1 [ -2  -7 -20   5  -2  26 -10  10 -14 -11 -10   3  -6  35 -12  17 -12   9
  -3  -1  -3  22 -19 -20  12  23  29   5  31  10   5  -2   9 -33  21   3
  12   6  -2  -2  -5  10   1  14   0 -14 -17 -26  10  -5   4  -9  12  -9
 -19]
2 [ -6 -11 -13 -12 -14  -6 -21   6 -13   1  -9  -1  -2  -7  -9   2   7 -10
  12   0  12 -11   0   4   2  21  -9   6   8   7  -3   8   2   1  -1  -7
   6 -24  12  -4  -9  -6   8  -1   5   1   6 -20  -5 -13  -5  -3 -11  11
  -2]
3 [  7  11   4   1 -14 -15   3   2   8  -9 -20  -3   8  13  -2  -6   3   7
   0   0  11   0  -9 -11   1  -2 -22   7  14  -7  -3   0   7  -1 -10   3
  -7  -9  31  11   2 -13  -3   4   3  -3  24   0   1   5  -5  -3  -1  -5
 -12]
4 [-15   9 -15  -4  -1  -9  -3  10 -15 -20  -2   2  -1   5  -2  13   9   6
  -4   3  14  -3 -15  -7   7   7 -20  -8  -3   8  -6   4 -10   1 -19  -5
 -10  -9   2   4   3  -2 -11   4  -2   3  33  19   9  -6  -5   5   7  12
   0]
5 [  2  -2 -12 -10 -15  -3 -15   6  -7 -15   3 -21  -6  -4 -11   2   2   3
  -1   6  14 -30 -10 -13  24  12 -16   7  20  13  13  11   8  -2  -2  -7
   6 -17  -8   7   6 -18  12   7   8  13   6  -9  -2 -16 -13  -5   9  -7
   1] | 2 4 3
6 [ 16  28 -21 -13 -20 -26   4   9   1  11 -25 -25  12  -2 -23 -15  16  12
 -11 -32  15   0 -19   5  16   5 -14  -2  25   4  10  -7  -3   5 -12   7
 -16 -32   5  -3  -5  -6  -8 -16   5  20   4  -9 -12 -20   5  -9  -3  13
 -10] | 3 2 5
7 [ -5  -5  -3   4  12  -7  -4  13  10 -12  -7  -6  -3  10   9   1   7  -3
   0   6   6   4   8  -4   7  -8  -1  24  15   2 -11   1   7  11 -18  -2
   1  -3  17   2  11 -11  -6   8 -12   8  -3   7   2   9  -6   2   1  -4
  -6] | 3 4 2
8 [  2  -5 -15  -9  -3  -9 -29   4   1  -2   1 -15  11   1 -13  -2   1 -10
   5   1  13 -21 -12   6  -6  30  -7  19   6  18  11   7   0   5 -15 -17
 -10  -8   1   2  -1  -4  18   4   1  -4   8   8  -1  -5   4   2 -10  23
   6] | 2 5 4
9 [ -3  18  -4   7 -15 -14   5  10   5 -10 -12  -5  12  14  -1   2  11  -5
  -8   0  -3  -8   0   1   9  -5  -3  18  10  -2  -3   4  -4 -10 -23 -12
 -17  -5  21   9  -8  -6  -5  14  -1   1  19   9   3  -9   7   1  -2  -1
   2] | 3 7 4
10 [ -5   1 -10   0  -1 -11  -9   6   8 -13 -24   8  22  12  -2  -5  23   6
   2   4  13  13   6  -9  -1   6 -17  14  13 -16   3  -9   4   4  -5   6
 -15 -18  10  -6   2 -10 -22   7   2  -9  21   5  -3  -8   5  13  13  -1
 -10] | 3 9 7
11 [ 12  -3   0 -24  -5 -11 -18  10   6  -6 -10 -13   7   4   6   7   4   1
  13   0  -4 -14 -11  -3 -17   7 -13  -6  14  -3   8   7   4   0   0  -2
   3 -10  10   5  -6 -11   0  -4   8  -7  15   1  -8  -4  -6   4   6   3
 -21] | 3 2 8
12 [  5  16 -13 -12 -11   1 -19   0   2  -5  -7  -2  11   6  14   1  13   0
 -10   0  15   0  10  -8   8 -16 -10   8   7 -11  -4  -6  10  -4  -4 -18
   7 -18  18 -11   1  10   6   0  -3  14   5   5   3  -6 -10 -11  10  -4
 -10] | 7 3 9
13 [  2  -1 -15   4   5  -8 -24   4 -10   4  -2  -7  20  -1 -10   0   3  -5
   0  -7  11 -23   3   7  -8  36 -15  32   9  11   7   0   5   1  -3 -15
   1  -4  -5   4  23   9  12   8   3   5  18 -15   5  -9   9  17   4   6
  13] | 8 2 5
14 [ -7  -3 -10   7  14  32 -15  -6 -19  -3  11   2  -9  45 -17  21  -1  10
   1   0   3  17 -16   1  20  24  38  23  24  28  -2  -7   8 -19  16  -4
   6  -4   3  -4   8  14  -3  13  13  -5  -9 -32  10   2 -19  -6  -5  -5
  -3] | 1 2 7
15 [-38   2   1  16  11   9 -14  -6  -2  -5   9 -20   3   1 -13   4  17  -9
  14  20  24 -12   8   3 -16   4 -16   6 -20  22   9  -6  -6  -2 -24 -15
  -8  -6  14   1  14  -8  -4  18  10  13  63  22  -1  -6   7   1 -12  15
  14] | 4 8 9
16 [-31  -4 -13  17  10  19 -17   1 -23   2   2 -13  -3  36 -23  13  10  15
  -1  -7   3  39 -35  -5  14  30  20   4  24  40   3 -12   2 -20 -10   8
   3  -8  -2   7   5  13 -15  -1   4  -5 -12  -6  10  -5 -13  -3  -2   7
 -13] | 14 1 4
17 [  0  11   3   6   3   7 -13   5   9 -17  -3   6  -1  17   8  -5   4 -10
  10  20   5  -2   1   4   9   0  -3  16   3  -4   8  -9 -10  -9  -4 -10
   5   9   8   7  -9 -11   5   9  10   3  17   5  -2 -12   4   2  13  -2
   1] | 9 7 3
18 [ 13   8 -17 -17 -16 -11  -3  -2  15  -6 -18 -26   3   2  -2 -13   6  27
   1 -12  11   3 -11 -13  20   1  -9   7  22  10   8   6  18   2 -14  -5
 -15 -15   3  -1  -5   0  -1 -23  -3   6   9  -8 -15   0   3  -4  -1  -9
 -17] | 6 3 11
19 [  1   3 -15  -3  11  15  -5   2 -12  -3  -6  -3 -12  34 -25  13  16  25
  -5 -16 -16  37 -36   2  21  21  22   0  31  23  18  -6   5 -31  13  11
  15  11  15  -3  13   3  -7 -13  -4  -4 -29 -28  13 -15 -14 -21   6  -5
   0] | 1 16 14
20 [-12   3 -19   8  -1  21   5  -4 -20  -8  -1  -1  -1  54 -18  23   1  23
 -19  18   9  28 -15 -11  15  27  22  11  20   9  -2  -4   2 -23  17   2
  12  -6   0  -5  -6   9  -2   1   6   3 -26 -30  11 -25  -2  -9  18   1
 -17] | 1 14 19
21 [-14   3 -18   7   4  13  -9   3 -23 -11   2   2  -1  38 -28  14  13  20
   0   1   4  46 -30 -12   9   8  39  -4  24  16  -8 -10   8 -18   1   6
  17  -7   5  10   8   4   1 -17   9  -8 -12 -12  24 -13 -13  -4  -5 -17
 -13] | 16 19 20
22 [-21 -11 -21   5   8   3 -30  -1  -1  -7   3 -29  15   4 -12  -5   8   2
  14 -17  22 -32  -4   1  -3  41 -40  -9 -20  19  16  14 -11  -8 -17 -15
 -20  -8   6   6  -6 -11  15  19  20   2  38   6  -4 -16  -6   2   6  16
  13] | 8 15 13
23 [-17  -2 -18  11  15  20  -9   6 -15  -6  -1   6  11  33 -35  13   1  12
  -3   8 -11  26 -31 -11   8  23  38  13  -1  27 -11  -3  -6 -21   4  -6
  11   3   3 -12   7  16   5  -1   2 -10 -17 -24  21  -5 -17  -1  -2   0
 -11] | 14 21 16
24 [-21 -13 -18  10  25  17 -22   7 -21 -17  10 -14  -5  28 -23  19 -11   7
   5  -3  10  17 -30   3  -5  33  25   9   9   6  13   7   3 -18  15  -6
  -3  11  -7   7 -15  -4   8   7   3 -12  -9 -11   8 -13 -13   2   9   0
  -9] | 1 23 14
25 [-20  12 -15 -10   8   6  -6   8 -16  -9  14 -16 -12  32 -25   3  -5  26
 -10 -16   4  25 -40  -8  18  11  18  31  25  39   9  -1   0 -19  13  -4
  -1  -2   7   2   2   8   2  -8  -1 -12 -18   6  23 -23  -7  -2   1   5
 -17] | 16 21 19
26 [-11  23  -2   7   7  -8  -7  -7  12  -6 -14   5  18   0  -1   8  14   3
   8   3   6  -3  -5  10   6   5 -13  -5  -1  -3  -3   0  -9   5  -7  -3
  -3  -6   7   9  11 -10 -13  10  -5   2  29   6   6   7   7 -12   2  11
  -3] | 4 3 9
27 [ -4  11  -5  16   5   6  -7   1  -8  -1   7   0  14   3   0   8 -10   0
  11   9  11  -8   4  -4   0   5  -7   2   3 -10   6   9 -14   1  -8  -8
   0  -5   3   3   6 -17  -6  11  -3  -2   9  -2  -6  -5  -4  -2  16  -6
  -9] | 17 26 7
28 [-18  21 -16  -1  10  21  -9  -6 -24  -5  -1 -14 -11  27 -19  22  12  25
  -9  -8  13  25 -30 -13   4  23  22  20  22  36   7   0 -10 -26   1  -1
  -3  -2  12 -13   6  18 -11   1   3 -10 -21  -7  11 -14 -13  -9  -3   2
 -17] | 25 16 23
29 [-28  12 -22  13  23  14 -14   4 -16  -3   2 -17  -5  32 -20  10  21  17
  -3  -2   0  36 -16  -9  -2  33  20  -4  18  43  13 -15  -4 -33 -11  25
  -1   2   4  -5   4   3  -1  -7  14 -10 -20  -4  12 -12 -12  -1  -2   5
 -16] | 16 28 21
30 [ 20   4 -11 -28 -25 -13  -2   5  -1  -7 -21  -3   2  -2 -17  -7  17  35
  -2 -11   5  -5 -16 -15   6   0 -27  16  36  -6   1   7   1   9   3 -13
  -2 -13   7   3   3  -1  -2 -13   0   0   6 -13  -2   4   4   1   6  -7
 -19] | 18 3 11
31 [  4 -15 -20   3  -5   0 -26  14  -1   2  -6  -7  -2  -2 -20   1  -7   6
  -3  -3  16 -32  -6   6   4  28  -7  -5  -5  -2  10  -9   4   1  -8 -16
  -5  -9   1   0  -4  -1  19   5   8  11  15  -9  -6  -7  -2   6   2  22
  -3] | 8 2 13
32 [ -1  -4  -3  12  -5   2  -5   2  -2 -11  -1  23  11  18  -8   0 -13 -11
   9  14   7  -9  -5   0   4   8   0   3 -10 -24   7   6   1  -8   5 -15
   7  -7   1   5   2 -12  -9  17   5  11  15   2  23  -1  -3  -6   0   6
  -7] | 27 17 26
33 [  1   3  -6  -4  -7  -1  -6   4  -5 -13 -15 -10  14  -2  -7  13  13   6
  -1 -10  15  -8 -13  -3  -6  10 -17  17  12  10  10  -2  -1  -2 -15 -10
 -10 -15  13  -2   7   1  -1 -13  18   8  14 -17  -1  -9  16  -7  -1   2
  -4] | 2 3 11
34 [ 15  11   0 -14 -13 -23  10  -9  -5 -12 -16  -3   8  23   0   2  12  11
  -6   4   4  10   5 -13  18 -14 -11  -2  -4 -19 -10  15  10   5  -1  -6
   7 -12  11   6  10   2   8  -2  -2   4 -12  -3 -11   0  -6  -5   5 -15
 -23] | 12 3 7
35 [-14  12   4   6  -5 -11  -3   1  -3 -22   0   3  15   5  -2   8  22   9
   3   4  13  26  -6  -4   4  -2 -17  12  -3  -5  -5  12  -5  -3  -4  -2
  -6 -20  24  -2   2   5  12 -14   2   3  32  21  10   0  14   3  10   7
  -9] | 4 26 3
36 [ -5   3 -11   5  -4 -15  -6   3  14  -6 -17   4   6  18  -5  -8  14   6
  -4  -3   4  16  -7 -17   4   3  -2 -15   2   6  -1   6   0   8 -15   1
   0 -13   2   5  11   8   1   3  -9   2  30   5  13 -14  15  -4   2  -5
  -6] | 26 4 3
37 [-14  17 -11   6   9   5  -3   3 -19  -4   1 -11 -11  38 -24  12  26  30
  -7   3   0  37 -43 -22   6  18  33  -4  13  21  10  -9   1 -20 -13  11
   6 -11 -10  -3  11   4  -6 -16  -8   4 -21   4  15   1 -14  -6  -5  -4
 -13] | 21 16 29
38 [  8 -11 -13  -1  -8  -2 -34   7  -4  10   0 -16   9   1  -9  -5 -12   0
   6  12  11 -12  11   7   9  20   7  14   4  -8  -1  -7   0  -4   8 -19
   6   3  -4   4  10   4  15 -12  20  -6   2 -14   1  -3   5   1   9   1
  -5] | 31 13 2
39 [-21  13 -21  -4   8   6 -28   8 -12  -7   8  -4  -6  32 -18  26   2  30
   5 -12   2  33 -41   0   8  23  10  11  15  30   3  -3  -2 -17   5  -4
   5  -6   5   2  14   2   7  -5   7 -16 -12 -12  12 -21  -6  -5   9  -6
 -20] | 25 28 16
40 [ 15 -23  -4  -7 -13   2 -17   1   4  -4 -13   7  18  11  -4  -8  -8   6
   1  -8  -3  -4   4   0  15  -4   2  -6  15 -16   9  13   4   3  10  -6
  10 -14  -3   5  -2   3  15  -4  15  12   2 -25  -2  13  -6   0  -2 -15
 -20] | 38 11 34
41 [-10   8   5   3  -3   4   2  -5   1  -3  -5   0   3  -1   2   2   5  -1
   1  10  16   5  -8   3   8   6  -1  -1   8  17 -12  11  -8  -2   0   2
   0  -7   8   4  -5  -4  -4   0   7   2  27  -9  -2   0  -8   6   2   2
  -6] | 26 27 4
42 [  8 -13 -13 -28   2   3 -10  14 -15  -2 -19   5  16  -2  -6  -4  -8   7
   6  -7  21 -24  -5   6   7   3  -5   8  14 -11   1   2  -3   0  -6  -3
  -2 -23   0   0   0  -2  16   0  12  -4   3  -3  -8  11   7  -8   5  -6
 -12] | 40 2 11
43 [ -7  -4  -2  -3  -4   8 -39  16  -3  -5  -1  -6   9   4  -7  -6  -6  -6
  23   2  22 -27  14   0 -12  34 -22   0  -6   5   9   4  -9  -3   2 -14
  -3 -17   2  -2  -5  -2  14  17  22  -8  18  -9   4  -2 -11   7  -5  15
  -9] | 31 2 8
44 [ -3  -9 -16 -11 -13   9 -12   2   0  -2 -19   4  13   6 -17  -4 -15  -8
  -4  -4   6 -15  12   1  14  27   3  -1   2   5  -2  10   8  15 -10  -6
   5 -18   3 -12  10 -12  -3   9  15   4  -2 -16   3   3   1   2  17  14
   6] | 2 31 42
45 [ -5   4 -12  12   2   1  -7   0  13  -2  -3  22   5  14   2   3   1   2
  -6   3   0  10 -12   5   6  -2 -20  -6   3  -5  -5  13  -4   3  -8   1
   5  -1  -3  10  -6   5   9  -8  -9   1  13   2   6  -3   0 -26   3   1
  -1] | 36 26 41
46 [ -7  10 -10  10   8  -9 -10  -5  13  -7   7   4  21   4   6   6  -2  -6
  -1   1  10  12  -8 -13  -6 -10 -29   3  11  -8  -3   4  -9  -6  -6  -5
   5   3  11   8  11   3  -9   8  18   4  14   6  10   4   7   0   5   1
  -3] | 26 27 45
47 [  0  -3 -28   8   9  13  -9   2 -21   1   0  -7   4  28 -22  22 -16  27
  -9   1  -4  23 -26   1  10  11  24  17  12  23  -4  -8   6 -16   7   1
   6  -9  -3  -4   6   6  -6   5   6   0 -25 -17  12  -9 -11 -18   0  -5
 -13] | 23 14 20
48 [-10  15 -20  -6 -13   4 -15  -5  -5 -15   1 -25  -2  11  -3   8  13  19
   4  -6  15 -21  -4   9  -2  13 -31  -8   0  10  19   7 -11   1 -20 -11
 -15 -20   0   4   0 -16   8  10  11   9  23   8  -5  -6   0  11   2  17
  12] | 4 22 8
49 [  3 -16 -21 -17 -18  -2  -9   5 -14  -8 -25   3  10   4 -16   5   6  -3
  -2  -5   7 -11   0   6   9  18  -5  12  13 -10  -7   5  10  -4   9 -12
   2 -11   2   1   5 -10   9   4  10   8   0 -13  -8 -16   1   4  11  -8
  15] | 2 44 42
50 [ -7   3 -17   6   6  19 -36  10 -10   3   3 -16   1   9  -6   7  -2   1
  22  -4  20 -40  16   7  -6  27 -23  -3 -20   6   1   4 -14   1  -5 -27
   1  -3 -11  10  -8  -2  20  17   8  10  18 -11  -3  -8 -12  18   8  12
   8] | 43 31 22
51 [-10   1 -17   3   5  17  -3   1 -11   3   9 -14 -10  39 -15  25  20  12
   3  -7   0  23 -30 -19 -13  12  26  21  18  26   4  -6   7 -23  12   1
   1  -9   5   4 -14  12   5  -8  12   3 -11 -11  20  -5  -9  -5  -6 -21
  -7] | 21 28 47
52 [-14   7 -21   7   1  16 -15  -4 -15  -1  19   3  -2  35 -23  26  21  30
  -1 -18  -2  39 -34   2  10  22  23  -4  14  22   5  10  14 -16  -2  12
   4 -13   0  -1   4   0  -6   1  -1   3 -14  -7   1   6 -13 -16  -5   8
  -4] | 16 37 39
53 [ 13  -4 -10 -17 -12  -3  -8   4   3  -9  -4 -24  22   3 -18  -3   8  14
   9  -6  17 -13 -12  -4  14  17  -3  29  12  -2   6   5   1   7 -10  -6
  -2 -20   3  -6   4  -6   1  -2  13  -8   9   6  -5  -5   4  -1   2  -8
  -8] | 33 42 18
54 [  4  10   3  -4  -6 -19 -12  -9  -2  -9  -5   3   0   5 -13   4   7   8
   1  -3  -2   8 -16  -4  20 -24 -27 -19   7  -3  -8   2   2   1 -28   5
 -10 -16  20   2  -1 -14 -11  -6   6  -6  13  12   6  -1   8  -1  -4   5
  -4] | 3 4 26
55 [  1  16 -36   2   5   5   8   1   5 -14 -15  -3  -4  38 -18  19  15  33
 -16   0  -3  35 -39 -26  25   4  36 -28  40  38   9 -22  21 -19   1  31
  17   0   2  -6   4   8  -7 -15  -5 -16 -26 -30  24 -14  -7 -12  -1 -16
 -13] | 19 21 37
56 [ -9 -12 -29  -1 -10  14 -22  16 -12  -2   3 -14   8  11 -24   4  -8  -2
   4   4  25 -28   4   6   1  33 -14   8   0  13   4   5  -7  12   1 -26
   7   0   2   2 -13   5  24  16  20   5  26 -16  -4 -15  -8  14  14   3
  19] | 50 31 43
57 [-17   3 -13   3  -2   5  -5   1  -7   4  -7 -10  -3  48 -10  19  16  23
  -2 -10   2  39 -34 -13  17  13   8  25  29  44   0 -18  -3 -25  10  -3
  -7  -6   3   4  14   5   2 -18  12  -8 -18 -18  27 -18 -10 -16   0 -14
  -6] | 39 51 25
58 [  2   3  11   3  -7 -10  -6   0  11  -2  -2  -1  15  19   0  15  11   6
   8  -6   9  -5  -3  -3   7   3 -21 -14  15  -8   7  11  -3  10 -11 -12
   0  -8  18  11  -1  -6  -1  -3   4  -8  18  -1   6   0  -2  -3  -6  -1
  -5] | 3 26 11
59 [ 16   6 -20 -13  -8   9 -23   4 -11  -4 -10 -26  22  -3 -12  -6  18  11
 -10  -7  13 -20 -13  -8  12  12 -25  -8  17  17  16  -6   5   4   0 -12
  -8 -28  14   9  11 -10  14   6   3  -9  16  -6  10  -9   6 -14  -9   9
 -11] | 33 53 5
60 [ -2   1  -6   4   7  12   1  -6   9   6  -8   9  19  21   8  11  -5 -13
   0  -5   2   0   9   1   0   2   1  -3   1  -7  -2   7  -4   7 -12 -12
  11  -5  -2   1  -5 -18 -10  -2 -10  -4   1   4   6   1   7  14   1   9
   0] | 27 58 32
61 [-12  16  -3  -3 -12  -3  -1  -8  -7 -21   0  -1  15   8  18   9  20   3
  -3  -8   0  10   4   5  14  -6 -22 -14   2  -5   3   1 -12  -3 -24 -13
  -5 -14  10   0   5  -3  -3  -5  -1  -3  21   1  -2 -11  -8   3   9   8
  -6] | 4 58 26
62 [-12  -9 -23  -6  20  19   3  13 -21  -1   1  -1  -4  27 -17  18   7  14
  -3   5 -15  30 -25  -3  13  30  29   3  37  19   0 -10   5 -13  29  -5
   3 -11 -15   7  -6   8   7  -4   3 -17 -39 -25  15  -6 -23   4   6 -23
 -14] | 1 47 21
63 [  1   8  -9   2   5  23  -5   2 -17  -2   1  10  -1  36 -17  17  -6  27
  -2   9   5  18 -26  -9  21  11  25   0  36  15  -4 -14   9  -7  21  -6
  14  -7   0  -6   7  11  -4  -6  15  -8  -5 -30  18  -4 -11 -15   3  -2
 -16] | 14 47 1
